Below is a small trained network, with its code and all its weights. Each question gives an input and a class and asks what happens when units are switched off, that is, made to give their printed mean instead of their output.

import numpy as np


def w(rows, s, z=0):
    codes = np.array(rows[::2]) - 128.0
    scale = np.full(codes.shape[1], s)
    scale[-1] = z or s
    return codes * scale


def norm(h):
    return h / np.sqrt((h * h).mean(-1, keepdims=True) + 1e-5)


def f(y):
    return y / 2 * (1 + np.tanh(0.7978845608 * (y + 0.044715 * y**3)))


def log_softmax(a):
    a = a - a.max(-1, keepdims=True)
    return a - np.log(np.exp(a).sum(-1, keepdims=True))


def net(x, mask):
    res = np.array(x, float).reshape(1, 5) / 4 @ E
    u = 0
    for l in range(3):
        y = f(norm(res) @ A[l][:, :-1].T + A[l][:, -1])
        res = res + np.where(mask[u : u + 3], y, B[l][:, -1]) @ B[l][:, :-1]
        u += 3
    return log_softmax(norm(res)[-1] @ U[:, :-1].T + U[:, -1])


A, B = {}, {}
E = w([
[56,205,194],'x0',
[213,226,73],'x1',
[72,53,84],'x2',
[143,3,246],'x3',
[148,123,100],'x4',
],0.0054)
A[0] = w([
[161,138,214,66],'L0N1',
[164,245,254,205],'L0N2',
[4,84,217,4],'L0N3',
],0.0079,0.003)
B[0] = w([
[138,96,109,144],'L0N1',
[251,101,128,254],'L0N2',
[75,131,230,210],'L0N3',
],0.012,0.004)
A[1] = w([
[78,39,59,224],'L1N1',
[102,120,179,254],'L1N2',
[121,253,132,181],'L1N3',
],0.012,0.0028)
B[1] = w([
[255,145,197,254],'L1N1',
[182,156,165,229],'L1N2',
[185,212,47,226],'L1N3',
],0.0086,0.0039)
A[2] = w([
[109,195,2,209],'L2N1',
[193,126,60,191],'L2N2',
[203,105,58,254],'L2N3',
],0.0074,0.0045)
B[2] = w([
[112,254,84,194],'L2N1',
[82,230,212,211],'L2N2',
[102,240,203,253],'L2N3',
],0.0067,0.0065)
U = w([
[12,98,227,187],'0',
[183,253,81,242],'1',
[130,99,66,5],'2',
[245,52,193,219],'3',
[35,92,107,2],'4',
[37,74,72,2],'5',
[120,163,194,211],'6',
],0.014,0.0069)

Each question gives the input, the list of numbers given to net, and the class t.
The units are the neurons (one row each of A and B). Each row of codes is followed by its name. A weight is (code - 128) times the scale printed after its matrix; where a second scale follows, it is the last column's (A, B and U).
mask holds one flag per neuron, layer by layer. A switched-off neuron (its flag False) gives its mean, the last column of its row in B, instead of its output. The means were averaged over made-up inputs and are rounded, as every weight is.
A unit's drop is (log p(t) with every unit on - log p(t) with that unit switched off) / (log p(t) with every unit on - log p(t) with every unit switched off).
The circuit of an input: a set's keep is (log p(t) with only the set's units on - log p(t) with every unit switched off) / (log p(t) with every unit on - log p(t) with every unit switched off). Starting from all 9 units, units are removed one at a time, each time the one whose removal leaves the highest keep (on an exact tie, the one counted first), for as long as the keep stays at least 0.8.
circuit, biggest first: the units of the circuit, biggest drop first
unit that matters most: the unit with the biggest drop
k most important neurons: the k neurons with the biggest drops, biggest first
k most important neurons of layer l: the k neurons of layer l with the biggest drops, biggest first
drop of u: that unit's drop, to one decimal
input [5,2,2,3,-5], class 3: circuit, biggest first => L0N2, L2N1
input [-4,1,-1,0,-1], class 6: 2 most important neurons of layer 0 => L0N3, L0N2
input [-1,6,8,2,-1], class 3: unit that matters most => L1N1
input [8,-1,8,-2,-1], class 0: circuit, biggest first => L0N3, L2N3, L1N1
input [3,3,3,3,6], class 3: 3 most important neurons => L1N3, L2N1, L2N2
input [1,3,6,1,-4], class 3: 3 most important neurons => L2N3, L2N2, L2N1
input [1,8,7,4,-6], class 3: 4 most important neurons => L1N1, L0N2, L1N3, L2N1
input [8,-1,-7,0,0], class 3: 2 most important neurons => L0N2, L2N1
input [7,-2,2,0,2], class 0: 2 most important neurons => L0N3, L1N1
input [0,-1,4,2,-6], class 0: 2 most important neurons => L0N3, L0N2
input [6,-3,-5,2,8], class 3: drop of L0N2 => 0.3
input [3,-4,-5,2,-2], class 3: drop of L2N2 => 0.1
input [6,-5,-2,1,-5], class 3: drop of L2N1 => 0.2
input [4,-3,-6,2,-2], class 3: most important neuron => L0N2
